Below are the code and all the weights of a small trained network. Each question names an input and a target symbol and asks about switching units off, where a switched-off unit gives its printed mean instead of its output.

import numpy as np


def w(rows, s, z=0):
    codes = np.array(rows[::2]) - 128.0
    scale = np.full(codes.shape[1], s)
    scale[-1] = z or s
    return codes * scale


def norm(h):
    return h / np.sqrt((h * h).mean(-1, keepdims=True) + 1e-5)


def f(y):
    return np.maximum(y, 0)


def softmax(a):
    e = np.exp(a - a.max(-1, keepdims=True))
    return e / e.sum(-1, keepdims=True)


def log_softmax(a):
    a = a - a.max(-1, keepdims=True)
    return a - np.log(np.exp(a).sum(-1, keepdims=True))


def net(x, mask):
    ids = ['Ψζημπφω'.index(c) for c in x.split()]
    T = len(ids)
    res = E[ids] + P[:T]
    q, k, v = (norm(res) @ M[0].T for M in (Q, K, V))
    z = softmax(np.where(np.tri(T) > 0, q @ k.T / 3**0.5, -1e9)) @ v
    res = res + np.where(mask[0], z, O[0][:, -1]) @ O[0][:, :-1]
    y = f(norm(res) @ A[0][:, :-1].T + A[0][:, -1])
    res = res + np.where(mask[1:9], y, B[0][:, -1]) @ B[0][:, :-1]
    return log_softmax(norm(res)[-1] @ U[:, :-1].T + U[:, -1])


Q, K, V, O, A, B = {}, {}, {}, {}, {}, {}
E = w([
[180,167,116,118,111,158],'Ψ',
[122,89,143,94,112,64],'ζ',
[92,125,85,68,144,84],'η',
[130,137,205,119,162,170],'μ',
[72,137,73,25,170,1],'π',
[136,77,119,62,184,164],'φ',
[119,233,164,123,150,77],'ω',
],0.0067)
P = w([
[66,115,115,192,206,124],'0',
[55,90,102,98,51,253],'1',
[58,107,108,113,32,183],'2',
[78,93,117,119,50,152],'3',
[106,114,123,123,72,127],'4',
[147,144,117,119,79,113],'5',
[179,135,148,90,103,94],'6',
[170,139,176,40,130,97],'7',
[177,152,191,14,129,125],'8',
],0.0035)
Q[0] = w([
[129,105,148,174,149,107],'h1',
[151,161,159,1,155,111],'h1',
[103,100,26,156,130,143],'h1',
],0.0079)
K[0] = w([
[148,117,31,159,3,158],'h1',
[206,155,164,187,236,93],'h1',
[72,135,200,122,71,171],'h1',
],0.0063)
V[0] = w([
[131,48,110,101,146,183],'h1',
[112,143,2,69,168,133],'h1',
[123,150,153,134,179,191],'h1',
],0.0073)
O[0] = w([
[255,129,150,171,216,63,254],'h1',
[128,151,36,79,187,146,73],'h1',
[86,88,154,189,176,98,6],'h1',
],0.0082,0.00023)
A[0] = w([
[179,157,182,187,160,251,242],'n1',
[116,184,162,164,32,130,180],'n2',
[55,104,138,134,32,178,88],'n3',
[159,157,133,69,146,252,204],'n4',
[77,50,80,109,185,108,185],'n5',
[109,85,145,84,119,108,219],'n6',
[83,191,208,39,183,72,249],'n7',
[208,74,167,118,211,140,87],'n8',
],0.0044,0.0015)
B[0] = w([
[118,49,119,160,53,41,178],'n1',
[184,169,111,197,59,134,183],'n2',
[168,253,197,115,224,249,171],'n3',
[72,45,78,165,120,65,195],'n4',
[124,157,63,181,95,154,184],'n5',
[182,116,149,188,125,160,214],'n6',
[132,84,86,167,98,188,254],'n7',
[193,103,92,127,164,162,169],'n8',
],0.005,0.0045)
U = w([
[61,114,56,255,143,152,209],'Ψ',
[205,99,126,113,26,159,213],'ζ',
[112,139,94,103,139,123,3],'η',
[111,88,230,211,114,79,89],'μ',
[61,119,113,73,112,78,25],'π',
[189,123,140,129,243,138,123],'φ',
[58,190,167,137,113,195,120],'ω',
],0.0053,0.003)

Each question gives the input, a string of symbols that net reads in full, and the target symbol t.
The units are the heads (3 rows each of Q, K, V and O) and the neurons (one row each of A and B). Each row of codes is followed by its name. A weight is (code - 128) times the scale printed after its matrix; where a second scale follows, it is the last column's (O, A, B and U).
mask holds one flag per unit, heads first, then neurons. A switched-off unit (its flag False) gives its mean, the last column of its rows in O or B, instead of its output. The means were averaged over made-up inputs and are rounded, as every weight is.
A unit's drop is (log p(t) with every unit on - log p(t) with that unit switched off) / (log p(t) with every unit on - log p(t) with every unit switched off).
The circuit of an input: a set's keep is (log p(t) with only the set's units on - log p(t) with every unit switched off) / (log p(t) with every unit on - log p(t) with every unit switched off). Starting from all 9 units, units are removed one at a time, each time the one whose removal leaves the highest keep (on an exact tie, the one counted first), for as long as the keep stays at least 0.8.
units of the circuit, in order: the units of the circuit, biggest drop first
k most important neurons: the k neurons with the biggest drops, biggest first
drop of u: that unit's drop, to one decimal
input Ψ μ ζ η ζ μ ζ η Ψ, target Ψ: 2 most important neurons => (n4, n7)
input ω ζ ζ ζ ζ π Ψ ζ, target ω: units of the circuit, in order => (h1, n3)
input Ψ Ψ π Ψ ζ μ ζ ζ, target Ψ: 2 most important neurons => (n5, n7)
input ω π η, target ω: units of the circuit, in order => (n3, h1)
input Ψ μ Ψ μ ω Ψ μ π, target Ψ: 2 most important neurons => (n7, n5)
input Ψ μ ζ φ ζ ζ ζ π ω, target Ψ: units of the circuit, in order => (h1, n7)
input Ψ Ψ μ ζ ω μ Ψ ζ φ, target Ψ: units of the circuit, in order => (h1, n5)
input Ψ μ φ ζ ζ Ψ ζ Ψ η, target Ψ: 2 most important neurons => (n5, n7)
input ω ζ π ζ ζ η ζ η, target ω: units of the circuit, in order => (h1, n3)
input Ψ ζ π ζ Ψ μ ω μ, target Ψ: 2 most important neurons => (n7, n4)
input Ψ ω Ψ π ζ ζ ω μ, target Ψ: 2 most important neurons => (n4, n7)
input ω ζ Ψ, target ω: 2 most important neurons => (n3, n7)
input Ψ ζ ω ζ, target ω: most important neuron => (n3)
input φ φ ζ Ψ, target φ: drop of h1 => 1.2
input μ φ π ζ π Ψ μ ζ η, target μ: drop of h1 => 1.0
input φ ζ φ μ ζ, target φ: drop of h1 => 1.0
input μ Ψ μ, target μ: drop of n3 => 0.0
